Here is a tiny trained network, its code and every weight. The questions are about switching its units off for an input and a class, where a switched-off unit gives its printed mean instead of its output.

import numpy as np


def w(rows, s, z=0):
    codes = np.array(rows[::2]) - 128.0
    scale = np.full(codes.shape[1], s)
    scale[-1] = z or s
    return codes * scale


def f(y):
    return y / 2 * (1 + np.tanh(0.7978845608 * (y + 0.044715 * y**3)))


def log_softmax(a):
    a = a - a.max(-1, keepdims=True)
    return a - np.log(np.exp(a).sum(-1, keepdims=True))


def net(x, mask):
    res = np.array(x, float).reshape(1, 5) / 4 @ E
    y = f(res @ A[0][:, :-1].T + A[0][:, -1])
    res = res + np.where(mask, y, B[0][:, -1]) @ B[0][:, :-1]
    return log_softmax(res[-1] @ U[:, :-1].T + U[:, -1])


A, B = {}, {}
E = w([
[41,159,148,11],'x0',
[167,46,219,131],'x1',
[62,78,96,193],'x2',
[237,58,77,79],'x3',
[88,1,192,76],'x4',
],0.0078)
A[0] = w([
[148,105,114,159,153],'neuron 0',
[125,127,184,210,65],'neuron 1',
[182,146,178,127,106],'neuron 2',
[147,166,248,143,121],'neuron 3',
[167,108,120,129,170],'neuron 4',
[143,98,151,207,144],'neuron 5',
[77,139,145,93,120],'neuron 6',
[113,46,138,53,127],'neuron 7',
[200,124,154,87,58],'neuron 8',
[50,169,64,104,103],'neuron 9',
[134,130,161,119,111],'neuron 10',
[86,214,138,120,166],'neuron 11',
[129,181,123,168,139],'neuron 12',
[165,179,132,138,53],'neuron 13',
[231,54,111,64,117],'neuron 14',
[93,201,96,128,164],'neuron 15',
[67,130,38,215,110],'neuron 16',
[79,156,85,101,101],'neuron 17',
[107,201,201,163,1],'neuron 18',
],0.014,0.004)
B[0] = w([
[162,147,127,173,160],'neuron 0',
[25,175,118,161,167],'neuron 1',
[115,134,123,72,157],'neuron 2',
[31,140,87,56,179],'neuron 3',
[172,139,112,157,166],'neuron 4',
[90,189,110,200,189],'neuron 5',
[104,96,170,106,169],'neuron 6',
[42,2,145,187,226],'neuron 7',
[103,108,82,110,173],'neuron 8',
[155,219,182,62,199],'neuron 9',
[101,107,116,130,137],'neuron 10',
[163,115,143,27,197],'neuron 11',
[118,23,164,121,170],'neuron 12',
[160,106,170,73,148],'neuron 13',
[212,118,41,202,246],'neuron 14',
[198,147,135,50,196],'neuron 15',
[211,122,196,195,208],'neuron 16',
[104,178,159,70,171],'neuron 17',
[113,141,53,139,160],'neuron 18',
],0.021,0.012)
U = w([
[162,142,2,145,163],'0',
[132,200,166,103,95],'1',
[88,141,84,108,4],'2',
[62,43,190,150,126],'3',
[25,218,98,176,113],'4',
[161,161,234,250,141],'5',
[123,115,122,100,171],'6',
[116,136,110,215,228],'7',
],0.0096,0.004)

Each question gives the input, the list of numbers given to net, and the class t.
The units are the neurons (one row each of A and B). Each row of codes is followed by its name. A weight is (code - 128) times the scale printed after its matrix; where a second scale follows, it is the last column's (A, B and U).
mask holds one flag per neuron, in row order. A switched-off neuron (its flag False) gives its mean, the last column of its row in B, instead of its output. The means were averaged over made-up inputs and are rounded, as every weight is.
A unit's drop is (log p(t) with every unit on - log p(t) with that unit switched off) / (log p(t) with every unit on - log p(t) with every unit switched off).
The circuit of an input: a set's keep is (log p(t) with only the set's units on - log p(t) with every unit switched off) / (log p(t) with every unit on - log p(t) with every unit switched off). Starting from the 12 units with the biggest drops (on a tie, the unit counted first), units are removed one at a time, each time the one whose removal leaves the highest keep (on an exact tie, the one counted first), for as long as the keep stays at least 0.8.
units of the circuit, in order: the units of the circuit, biggest drop first
k most important neurons: the k neurons with the biggest drops, biggest first
drop of u: that unit's drop, to one decimal
input [8,-4,4,-2,3], class 1: units of the circuit, in order -> neuron 9
input [-1,1,1,-2,0], class 4: units of the circuit, in order -> neuron 14; neuron 7; neuron 15; neuron 11
input [-7,7,7,5,-5], class 5: 3 most important neurons -> neuron 16; neuron 3; neuron 0
input [4,2,6,3,-4], class 1: units of the circuit, in order -> neuron 7; neuron 14
input [-2,-7,8,-4,-8], class 1: 4 most important neurons -> neuron 15; neuron 11; neuron 9; neuron 17
input [-8,-4,-1,-4,6], class 5: 2 most important neurons -> neuron 16; neuron 3
input [0,4,4,6,8], class 7: 2 most important neurons -> neuron 14; neuron 7
input [-1,6,1,2,-5], class 0: 2 most important neurons -> neuron 7; neuron 16
input [-5,-6,3,-8,-3], class 5: 3 most important neurons -> neuron 16; neuron 12; neuron 3
input [-6,-7,5,-8,-6], class 5: 2 most important neurons -> neuron 16; neuron 12
input [-6,4,4,4,4], class 7: 4 most important neurons -> neuron 5; neuron 7; neuron 15; neuron 11
input [-4,-5,-5,0,-3], class 6: 3 most important neurons -> neuron 12; neuron 9; neuron 5
input [-3,0,-1,5,8], class 0: 2 most important neurons -> neuron 14; neuron 16
input [-5,-4,1,-7,4], class 5: units of the circuit, in order -> neuron 16
input [-7,4,-2,0,3], class 0: 2 most important neurons -> neuron 14; neuron 7
input [4,4,-1,2,-8], class 1: 2 most important neurons -> neuron 7; neuron 14
input [8,2,1,4,-2], class 3: drop of neuron 7 -> 0.3
input [5,6,-8,1,2], class 3: drop of neuron 7 -> 5.0
input [-2,-8,-5,6,-8], class 1: drop of neuron 7 -> 0.1
input [-8,0,3,-6,8], class 4: units of the circuit, in order -> neuron 1
input [-5,-7,7,4,5], class 5: drop of neuron 16 -> 0.1
